Here is a tiny trained network, its code and every weight. The questions are about switching its units off for an input and a class, where a switched-off unit gives its printed mean instead of its output.

import numpy as np


def w(rows, s, z=0):
    codes = np.array(rows[::2]) - 128.0
    scale = np.full(codes.shape[1], s)
    scale[-1] = z or s
    return codes * scale


def f(y):
    return np.maximum(y, 0)


def log_softmax(a):
    a = a - a.max(-1, keepdims=True)
    return a - np.log(np.exp(a).sum(-1, keepdims=True))


def net(x, mask):
    res = np.array(x, float).reshape(1, 7) / 4 @ E
    y = f(res @ A[0][:, :-1].T + A[0][:, -1])
    res = res + np.where(mask, y, B[0][:, -1]) @ B[0][:, :-1]
    return log_softmax(res[-1] @ U[:, :-1].T + U[:, -1])


A, B = {}, {}
E = w([
[133,132,121,125],'x0',
[135,135,116,125],'x1',
[254,80,227,97],'x2',
[90,230,212,64],'x3',
[128,128,128,128],'x4',
[176,218,161,250],'x5',
[144,142,103,121],'x6',
],0.0061)
A[0] = w([
[71,174,109,197,178],'neuron 0',
[132,76,112,139,135],'neuron 1',
[71,155,97,136,177],'neuron 2',
[120,96,157,128,36],'neuron 3',
[101,106,139,111,147],'neuron 4',
[105,85,117,62,55],'neuron 5',
[115,182,165,96,46],'neuron 6',
[151,56,92,140,52],'neuron 7',
[186,129,173,145,116],'neuron 8',
[154,116,187,171,172],'neuron 9',
[216,120,168,88,130],'neuron 10',
[103,245,203,47,18],'neuron 11',
[131,76,119,156,140],'neuron 12',
[90,159,103,124,190],'neuron 13',
[145,111,119,164,129],'neuron 14',
[98,88,180,146,129],'neuron 15',
[189,120,154,106,129],'neuron 16',
[155,176,149,214,96],'neuron 17',
[119,127,138,119,111],'neuron 18',
[147,161,128,159,87],'neuron 19',
[161,183,159,233,58],'neuron 20',
[41,131,87,164,158],'neuron 21',
[148,60,68,182,8],'neuron 22',
[92,156,81,152,146],'neuron 23',
[107,184,152,157,161],'neuron 24',
[148,81,106,220,44],'neuron 25',
[103,69,105,30,58],'neuron 26',
[232,96,173,101,118],'neuron 27',
],0.012,0.0015)
B[0] = w([
[73,59,80,95,226],'neuron 0',
[136,180,162,149,180],'neuron 1',
[75,60,114,137,210],'neuron 2',
[122,136,112,124,143],'neuron 3',
[152,118,111,110,164],'neuron 4',
[187,144,97,57,205],'neuron 5',
[151,170,170,184,182],'neuron 6',
[139,201,167,173,199],'neuron 7',
[76,80,97,119,205],'neuron 8',
[100,96,91,99,200],'neuron 9',
[53,47,83,140,232],'neuron 10',
[173,242,202,250,255],'neuron 11',
[139,176,153,160,180],'neuron 12',
[102,85,111,147,193],'neuron 13',
[135,175,155,144,168],'neuron 14',
[120,126,99,126,151],'neuron 15',
[77,74,105,135,198],'neuron 16',
[185,130,120,34,228],'neuron 17',
[144,128,132,135,139],'neuron 18',
[144,120,134,81,171],'neuron 19',
[194,146,112,14,246],'neuron 20',
[74,38,94,142,238],'neuron 21',
[141,192,202,203,219],'neuron 22',
[75,78,122,136,205],'neuron 23',
[154,129,126,129,192],'neuron 24',
[176,222,186,188,214],'neuron 25',
[202,144,116,14,243],'neuron 26',
[38,47,83,152,250],'neuron 27',
],0.017,0.0062)
U = w([
[70,43,74,171,75],'0',
[226,141,108,1,254],'1',
[165,182,201,242,50],'2',
],0.01,0.00071)

Each question gives the input, the list of numbers given to net, and the class t.
The units are the neurons (one row each of A and B). Each row of codes is followed by its name. A weight is (code - 128) times the scale printed after its matrix; where a second scale follows, it is the last column's (A, B and U).
mask holds one flag per neuron, in row order. A switched-off neuron (its flag False) gives its mean, the last column of its row in B, instead of its output. The means were averaged over made-up inputs and are rounded, as every weight is.
A unit's drop is (log p(t) with every unit on - log p(t) with that unit switched off) / (log p(t) with every unit on - log p(t) with every unit switched off).
The circuit of an input: a set's keep is (log p(t) with only the set's units on - log p(t) with every unit switched off) / (log p(t) with every unit on - log p(t) with every unit switched off). Starting from the 12 units with the biggest drops (on a tie, the unit counted first), units are removed one at a time, each time the one whose removal leaves the highest keep (on an exact tie, the one counted first), for as long as the keep stays at least 0.8.
circuit, biggest first: the units of the circuit, biggest drop first
unit that matters most: the unit with the biggest drop
top k neurons: the k neurons with the biggest drops, biggest first
drop of u: that unit's drop, to one decimal
input [8,4,-1,-6,5,-7,1], class 1: top 2 neurons => [neuron 26; neuron 11]
input [-8,-4,-4,-6,-6,-6,-8], class 1: circuit, biggest first => [neuron 26]
input [-6,6,-6,2,8,-7,6], class 1: top 2 neurons => [neuron 26; neuron 5]
input [-1,5,-6,-1,7,7,7], class 1: top 4 neurons => [neuron 20; neuron 17; neuron 27; neuron 10]
input [2,-5,0,-3,0,3,-3], class 1: top 2 neurons => [neuron 11; neuron 20]
input [4,-4,4,-4,0,5,-5], class 1: top 4 neurons => [neuron 20; neuron 17; neuron 21; neuron 11]
input [4,5,5,-7,-3,1,0], class 2: top 2 neurons => [neuron 25; neuron 22]
input [-7,-3,8,-3,1,-8,-3], class 0: top 2 neurons => [neuron 27; neuron 10]
input [-2,3,6,-7,8,8,-2], class 1: top 2 neurons => [neuron 20; neuron 17]
input [0,-4,8,-1,-8,-7,1], class 0: top 3 neurons => [neuron 27; neuron 10; neuron 20]
input [-6,7,-6,2,-1,-8,0], class 1: top 3 neurons => [neuron 26; neuron 5; neuron 27]
input [5,0,5,-6,6,-1,8], class 2: top 3 neurons => [neuron 22; neuron 7; neuron 25]
input [-6,-4,0,2,-8,1,8], class 2: top 2 neurons => [neuron 26; neuron 20]
input [0,-5,4,-8,3,-6,1], class 2: circuit, biggest first => [neuron 22]
input [-5,6,3,-3,-1,5,-3], class 1: top 2 neurons => [neuron 20; neuron 17]
input [8,3,5,4,5,4,7], class 0: top 3 neurons => [neuron 27; neuron 10; neuron 26]
input [5,-4,-6,-8,-4,4,4], class 2: top 2 neurons => [neuron 25; neuron 22]
input [-2,-1,-3,2,4,-8,-4], class 1: drop of neuron 23 => 0.0
input [-7,8,-3,6,-5,1,-3], class 2: drop of neuron 11 => 0.9
input [7,7,5,-8,-6,3,0], class 2: drop of neuron 25 => 0.1
input [-6,6,-5,-7,7,3,-6], class 2: unit that matters most => neuron 25
input [-3,2,-5,7,-5,-4,5], class 2: drop of neuron 11 => 1.7
